Small tables with named rows and columns. After each table, cells are looked up by row and column.

vur =
           nat  gamubu  ragefo    ges   giva  nologu  mosuzo
sorug     0.59    0.41    0.06   0.09   0.48    0.27    0.16
dasi     -0.07    0.13    0.49  -0.33  -0.73    0.35   -0.02
gipafim  -0.36    0.12   -0.47   0.19  -0.68    0.01   -0.61
pem       0.00    0.20   -0.27   0.25   0.53   -0.30    0.37
kolad    -0.43   -0.59   -0.71  -0.12   0.18   -0.69    0.52
pefivo    0.45   -0.45   -0.63   0.62  -0.32   -0.03   -0.18
refam     0.07    0.21    0.03   0.61   0.58    0.59    0.58
gok      -0.62    0.60   -0.32   0.20  -0.32    0.17   -0.47
fira      0.16   -0.06    0.21  -0.62   0.62   -0.38    0.62
gugukar   0.02   -0.35   -0.02   0.32   0.69   -0.36   -0.19
mil       0.10   -0.26    0.17   0.55  -0.12    0.37    0.37
rekile    0.36    0.59    0.25   0.58  -0.32    0.21   -0.19
gunu     -0.59   -0.18    0.31  -0.16  -0.12   -0.13    0.15
des      -0.06   -0.21   -0.17  -0.59  -0.74    0.46    0.12

mosuzo of refam is 0.58
nat of pefivo is 0.45
gamubu of gunu is -0.18
ragefo of gunu is 0.31
ges of refam is 0.61
ges of fira is -0.62
giva of gugukar is 0.69
ges of sorug is 0.09

Table bak
|  | tolot | sep | ruz | fur | gomogus | rapotu | nof |
|---|---|---|---|---|---|---|---|
| big | 0.3 | 25.5 | 72.0 | -79.0 | -12.0 | 31.8 | -77.2 |
| dum | 21.5 | 64.9 | -74.6 | -28.0 | -24.1 | 47.3 | 21.5 |
| fim | 16.1 | -0.9 | -19.2 | -50.9 | 40.2 | 75.8 | -75.4 |
| mor | -27.2 | -7.9 | -35.2 | 29.7 | 5.1 | -9.1 | 11.5 |
| beret | -5.4 | 12.9 | 41.9 | -23.2 | 13.4 | -10.9 | -48.4 |
| miguru | 36.0 | -52.6 | -57.7 | 59.0 | -53.2 | -53.4 | 44.7 |

miguru, gomogus -> -53.2
fim, gomogus -> 40.2
fim, rapotu -> 75.8
beret, fur -> -23.2
dum, sep -> 64.9
dum, tolot -> 21.5

tini =
|  | kuvola | rar | sodudo | muki | ridud |
|---|---|---|---|---|---|
| dosere | 1.938 | 1.503 | 1.628 | 1.878 | 2.067 |
| fopon | 1.799 | 1.625 | 1.839 | 2.210 | 2.135 |
| ruv | 1.651 | 1.929 | 2.043 | 1.636 | 8.624 |
| pes | 8.777 | 8.436 | 1.880 | 9.085 | 1.974 |
| fonat | 2.308 | 1.439 | 1.553 | 2.573 | 2.121 |
| diba | 1.755 | 1.656 | 1.883 | 2.187 | 2.120 |
| nat | 8.471 | 8.244 | 8.641 | 1.890 | 2.173 |

kuvola of nat is 8.471
muki of fopon is 2.210
ridud of pes is 1.974
ridud of dosere is 2.067
sodudo of nat is 8.641
kuvola of diba is 1.755
muki of pes is 9.085
ridud of diba is 2.120
ridud of ruv is 8.624
kuvola of fopon is 1.799
rar of diba is 1.656
sodudo of diba is 1.883
kuvola of fonat is 2.308
ridud of fonat is 2.121
rar of nat is 8.244
muki of ruv is 1.636
kuvola of ruv is 1.651
sodudo of fopon is 1.839
Which row has the largest kuvola? pes

